Here is a tiny trained network, its code and every weight. The questions are about switching its units off for an input and a class, where a switched-off unit gives its printed mean instead of its output.

import numpy as np


def w(rows, s, z=0):
    codes = np.array(rows[::2]) - 128.0
    scale = np.full(codes.shape[1], s)
    scale[-1] = z or s
    return codes * scale


def norm(h):
    return h / np.sqrt((h * h).mean(-1, keepdims=True) + 1e-5)


def f(y):
    return np.maximum(y, 0)


def log_softmax(a):
    a = a - a.max(-1, keepdims=True)
    return a - np.log(np.exp(a).sum(-1, keepdims=True))


def net(x, mask):
    res = np.array(x, float).reshape(1, 8) / 4 @ E
    u = 0
    for l in range(4):
        y = f(norm(res) @ A[l][:, :-1].T + A[l][:, -1])
        res = res + np.where(mask[u : u + 3], y, B[l][:, -1]) @ B[l][:, :-1]
        u += 3
    return log_softmax(norm(res)[-1] @ U[:, :-1].T + U[:, -1])


A, B = {}, {}
E = w([
[45,115,111,166,213,141,115,161,87,164,79],'x0',
[68,124,175,128,158,173,128,135,104,134,156],'x1',
[70,171,160,131,95,149,174,181,189,239,165],'x2',
[118,237,67,119,167,179,99,183,122,123,59],'x3',
[182,153,150,2,131,44,229,87,66,158,69],'x4',
[108,198,182,230,99,142,124,145,158,101,69],'x5',
[45,169,137,173,144,102,104,49,90,107,213],'x6',
[118,189,136,123,125,38,144,153,204,52,121],'x7',
],0.0064)
A[0] = w([
[104,89,108,97,150,113,125,28,61,145,192,127],'L0N0',
[85,159,148,176,141,136,35,117,121,97,134,183],'L0N1',
[128,93,179,185,3,136,96,64,166,57,140,3],'L0N2',
],0.0072,0.0042)
B[0] = w([
[167,28,184,100,33,120,71,254,97,70,145,248],'L0N0',
[100,227,37,152,104,160,157,108,52,178,128,254],'L0N1',
[218,94,187,154,209,99,200,85,87,204,143,212],'L0N2',
],0.0092,0.0048)
A[1] = w([
[83,146,170,2,125,86,180,143,98,227,52,3],'L1N0',
[68,132,175,23,163,98,190,159,130,129,101,143],'L1N1',
[74,153,178,161,156,66,112,218,176,176,241,220],'L1N2',
],0.0063,0.0012)
B[1] = w([
[202,225,157,146,175,10,202,111,120,210,166,254],'L1N0',
[149,208,162,113,122,186,159,170,117,181,219,219],'L1N1',
[104,166,130,170,62,165,73,29,152,77,57,227],'L1N2',
],0.011,0.005)
A[2] = w([
[116,33,68,58,208,121,97,113,38,160,118,118],'L2N0',
[164,134,181,151,87,54,183,38,86,27,166,174],'L2N1',
[160,3,145,98,143,134,91,115,84,116,113,4],'L2N2',
],0.0062,0.0032)
B[2] = w([
[160,132,168,129,255,108,37,135,143,128,147,165],'L2N0',
[187,139,79,109,158,132,158,177,225,172,112,255],'L2N1',
[114,106,224,99,92,109,45,162,20,157,88,170],'L2N2',
],0.008,0.0064)
A[3] = w([
[86,23,206,180,93,156,103,155,155,96,219,1],'L3N0',
[2,168,77,180,191,173,140,87,127,144,127,117],'L3N1',
[214,177,84,110,67,82,61,164,158,132,44,147],'L3N2',
],0.0065,0.0024)
B[3] = w([
[98,179,107,57,205,38,101,184,182,64,99,173],'L3N0',
[34,167,131,174,199,147,62,135,97,83,80,217],'L3N1',
[104,79,115,180,66,171,197,170,206,92,255,254],'L3N2',
],0.0094,0.0058)
U = w([
[243,179,144,122,191,36,240,149,139,232,187,186],'0',
[100,87,95,98,116,113,136,18,207,167,119,2],'1',
[22,229,61,224,201,199,68,75,70,138,18,182],'2',
[79,125,89,120,30,168,115,213,223,46,157,134],'3',
[194,2,198,66,155,80,7,186,49,141,116,146],'4',
],0.0095,0.0067)

Each question gives the input, the list of numbers given to net, and the class t.
The units are the neurons (one row each of A and B). Each row of codes is followed by its name. A weight is (code - 128) times the scale printed after its matrix; where a second scale follows, it is the last column's (A, B and U).
mask holds one flag per neuron, layer by layer. A switched-off neuron (its flag False) gives its mean, the last column of its row in B, instead of its output. The means were averaged over made-up inputs and are rounded, as every weight is.
A unit's drop is (log p(t) with every unit on - log p(t) with that unit switched off) / (log p(t) with every unit on - log p(t) with every unit switched off).
The circuit of an input: a set's keep is (log p(t) with only the set's units on - log p(t) with every unit switched off) / (log p(t) with every unit on - log p(t) with every unit switched off). Starting from all 12 units, units are removed one at a time, each time the one whose removal leaves the highest keep (on an exact tie, the one counted first), for as long as the keep stays at least 0.8.
circuit, biggest first: the units of the circuit, biggest drop first
k most important neurons: the k neurons with the biggest drops, biggest first
k most important neurons of layer l: the k neurons of layer l with the biggest drops, biggest first
drop when u is switched off: that unit's drop, to one decimal
input [-5,7,-6,6,-3,2,-2,7], class 2: circuit, biggest first	L0N1
input [-1,8,-3,7,4,1,2,-5], class 0: 2 most important neurons	L3N1; L1N0
input [5,5,2,-5,5,-8,6,5], class 4: 2 most important neurons	L0N0; L0N1
input [-6,-5,8,-4,3,-2,6,-4], class 3: 2 most important neurons	L0N0; L1N2
input [-4,6,-6,-8,7,-7,0,5], class 4: 2 most important neurons of layer 0	L0N0; L0N1
input [-1,-4,-8,-1,7,-2,3,2], class 4: 3 most important neurons	L0N0; L1N0; L0N1
input [-8,8,-2,2,-8,-6,8,-6], class 4: circuit, biggest first	L0N0; L3N2
input [-4,5,1,-3,5,-6,7,4], class 3: circuit, biggest first	L0N0; L0N2
input [0,-7,7,-8,-6,4,0,5], class 1: 3 most important neurons	L1N2; L0N2; L1N0
input [-7,7,0,-7,-7,-2,-6,4], class 0: 3 most important neurons	L0N2; L0N0; L2N1
input [-5,1,-7,5,1,-8,4,4], class 3: 2 most important neurons	L3N2; L0N2
input [-7,6,4,0,-3,-2,-7,3], class 3: 2 most important neurons of layer 1	L1N0; L1N2
input [0,-4,0,-1,0,0,7,-8], class 4: drop when L0N0 is switched off	0.9
input [6,7,-1,-4,3,-1,5,-4], class 4: circuit, biggest first	L0N0
input [-7,0,-4,2,-6,-2,-2,1], class 0: drop when L1N2 is switched off	0.1
input [-2,1,2,-7,5,-6,5,-8], class 4: drop when L0N0 is switched off	0.9
input [-4,-5,2,4,-1,-1,0,-3], class 3: drop when L1N0 is switched off	0.2
